Here is a tiny trained network, its code and every weight. The questions are about switching its units off for an input and a target symbol, where a switched-off unit gives its printed mean instead of its output.

import numpy as np


def w(rows, s, z=0):
    codes = np.array(rows[::2]) - 128.0
    scale = np.full(codes.shape[1], s)
    scale[-1] = z or s
    return codes * scale


def norm(h):
    return h / np.sqrt((h * h).mean(-1, keepdims=True) + 1e-5)


def softmax(a):
    e = np.exp(a - a.max(-1, keepdims=True))
    return e / e.sum(-1, keepdims=True)


def log_softmax(a):
    a = a - a.max(-1, keepdims=True)
    return a - np.log(np.exp(a).sum(-1, keepdims=True))


def net(x, mask):
    ids = ['αβγδεζηλμξπστω'.index(c) for c in x.split()]
    T = len(ids)
    res = E[ids] + P[:T]
    u = 0
    for l in range(3):
        r = norm(res)
        for j in range(2):
            rows = slice(2 * j, 2 * j + 2)
            q, k, v = (r @ M[l][rows].T for M in (Q, K, V))
            z = softmax(np.where(np.tri(T) > 0, q @ k.T / 2**0.5, -1e9)) @ v
            o = O[l][rows]
            res = res + np.where(mask[u + j], z, o[:, -1]) @ o[:, :-1]
        u += 2
    return log_softmax(norm(res)[-1] @ U[:, :-1].T + U[:, -1])


Q, K, V, O = {}, {}, {}, {}
E = w([
[125,134,186,115,128,101],'α',
[94,165,153,99,127,107],'β',
[163,110,106,142,187,126],'γ',
[115,146,138,129,127,162],'δ',
[148,143,154,118,136,62],'ε',
[154,142,166,160,117,86],'ζ',
[118,139,164,138,108,77],'η',
[112,105,113,127,166,110],'λ',
[117,142,182,141,107,111],'μ',
[90,163,157,144,105,94],'ξ',
[135,164,134,163,118,100],'π',
[225,188,94,52,3,138],'σ',
[126,166,140,141,132,70],'τ',
[103,149,157,101,135,79],'ω',
],0.015)
P = w([
[7,115,224,255,217,127],'0',
[93,172,205,170,181,122],'1',
[130,189,183,131,147,114],'2',
[150,201,159,115,114,107],'3',
[168,197,145,109,86,98],'4',
[186,203,125,99,76,99],'5',
[212,214,124,89,54,96],'6',
],0.0043)
Q[0] = w([
[122,139,88,147,237,165],'0.h0',
[154,138,195,122,165,1],'0.h0',
[169,208,167,138,22,193],'0.h1',
[177,83,37,67,122,196],'0.h1',
],0.0069)
K[0] = w([
[114,43,100,166,184,141],'0.h0',
[204,103,97,78,65,23],'0.h0',
[179,147,97,77,32,166],'0.h1',
[134,121,100,95,255,157],'0.h1',
],0.0071)
V[0] = w([
[146,76,117,127,117,20],'0.h0',
[127,131,123,169,140,230],'0.h0',
[252,127,104,153,107,144],'0.h1',
[121,193,175,183,62,153],'0.h1',
],0.0046)
O[0] = w([
[47,126,162,126,158,148,183],'0.h0',
[182,178,115,67,84,125,24],'0.h0',
[129,216,168,126,160,178,69],'0.h1',
[124,102,130,165,253,75,252],'0.h1',
],0.0049,0.0034)
Q[1] = w([
[126,152,122,178,252,197],'1.h0',
[229,200,169,162,177,58],'1.h0',
[179,19,2,101,96,187],'1.h1',
[67,13,102,164,143,32],'1.h1',
],0.0084)
K[1] = w([
[182,143,86,150,164,181],'1.h0',
[187,134,101,129,19,161],'1.h0',
[119,80,123,184,252,147],'1.h1',
[41,73,159,125,111,83],'1.h1',
],0.012)
V[1] = w([
[71,156,167,49,101,28],'1.h0',
[84,97,150,84,56,190],'1.h0',
[131,127,140,105,92,240],'1.h1',
[254,90,65,146,167,114],'1.h1',
],0.0067)
O[1] = w([
[204,134,65,70,44,251,167],'1.h0',
[155,67,26,125,165,175,13],'1.h0',
[74,9,75,143,142,119,2],'1.h1',
[151,93,20,36,7,254,61],'1.h1',
],0.0058,0.0067)
Q[2] = w([
[96,67,118,190,199,108],'2.h0',
[89,76,117,165,182,118],'2.h0',
[142,199,228,142,134,107],'2.h1',
[112,184,255,152,167,106],'2.h1',
],0.0075)
K[2] = w([
[113,134,151,132,160,116],'2.h0',
[101,154,143,105,171,108],'2.h0',
[170,201,78,59,2,135],'2.h1',
[126,139,112,94,51,116],'2.h1',
],0.0099)
V[2] = w([
[98,125,171,201,243,96],'2.h0',
[185,127,77,95,5,128],'2.h0',
[211,138,90,214,133,164],'2.h1',
[206,232,136,45,102,82],'2.h1',
],0.0027)
O[2] = w([
[177,90,23,68,22,189,246],'2.h0',
[47,141,245,216,254,76,29],'2.h0',
[23,124,176,79,128,105,98],'2.h1',
[183,12,15,113,59,241,253],'2.h1',
],0.0024,0.0033)
U = w([
[138,53,180,74,159,163,73],'α',
[52,153,103,58,158,149,34],'β',
[204,104,94,114,230,163,103],'γ',
[94,133,109,133,177,220,133],'δ',
[172,68,91,88,159,75,86],'ε',
[202,76,119,196,108,148,41],'ζ',
[102,60,118,137,46,99,117],'η',
[124,173,187,167,207,83,255],'λ',
[94,74,173,162,80,199,72],'μ',
[56,145,92,143,79,142,69],'ξ',
[130,145,62,192,117,142,46],'π',
[178,189,145,53,2,144,113],'σ',
[121,142,44,128,145,92,33],'τ',
[79,102,104,51,145,105,102],'ω',
],0.0082,0.0036)

Each question gives the input, a string of symbols that net reads in full, and the target symbol t.
The units are the heads (2 rows each of Q, K, V and O). Each row of codes is followed by its name. A weight is (code - 128) times the scale printed after its matrix; where a second scale follows, it is the last column's (O and U).
mask holds one flag per head, layer by layer. A switched-off head (its flag False) gives its mean, the last column of its rows in O, instead of its output. The means were averaged over made-up inputs and are rounded, as every weight is.
A unit's drop is (log p(t) with every unit on - log p(t) with that unit switched off) / (log p(t) with every unit on - log p(t) with every unit switched off).
The circuit of an input: a set's keep is (log p(t) with only the set's units on - log p(t) with every unit switched off) / (log p(t) with every unit on - log p(t) with every unit switched off). Starting from all 6 units, units are removed one at a time, each time the one whose removal leaves the highest keep (on an exact tie, the one counted first), for as long as the keep stays at least 0.8.
units of the circuit, in order: the units of the circuit, biggest drop first
which heads matter: for each layer, one digit per head in row order, 1 if its drop is at least 0.15 and else 0, layers parted by /
drop when u is switched off: that unit's drop, to one decimal
input ω μ γ ω τ γ, target σ: units of the circuit, in order : 1.h1, 0.h1
input ω σ ε, target ε: units of the circuit, in order : 1.h1, 1.h0
input δ λ μ γ μ λ, target σ: which heads matter : 01 / 00 / 00
input ζ α ε γ ξ τ δ, target λ: units of the circuit, in order : 0.h1, 1.h0
input ε δ η σ δ ζ, target ζ: which heads matter : 00 / 11 / 10
input σ α β, target β: units of the circuit, in order : 1.h1, 1.h0, 0.h1
input γ ε λ ε, target σ: which heads matter : 01 / 10 / 00
input σ ω μ λ α, target α: units of the circuit, in order : 1.h1, 1.h0, 0.h1
input λ μ δ δ, target σ: units of the circuit, in order : 0.h0, 1.h1
input ξ ε σ μ η α α, target α: which heads matter : 00 / 11 / 10
input ζ γ λ ε ω γ λ, target σ: units of the circuit, in order : 0.h1
input η σ δ μ, target μ: units of the circuit, in order : 1.h1, 1.h0, 2.h0
input ζ β σ ζ π ε, target ε: units of the circuit, in order : 1.h1, 1.h0, 2.h0
input ξ ω ε β ω γ γ, target σ: drop when 1.h1 is switched off : 1.3
input ε α ε ε, target σ: drop when 0.h1 is switched off : 0.2
input η σ γ ε π η δ, target δ: drop when 1.h0 is switched off : 0.3
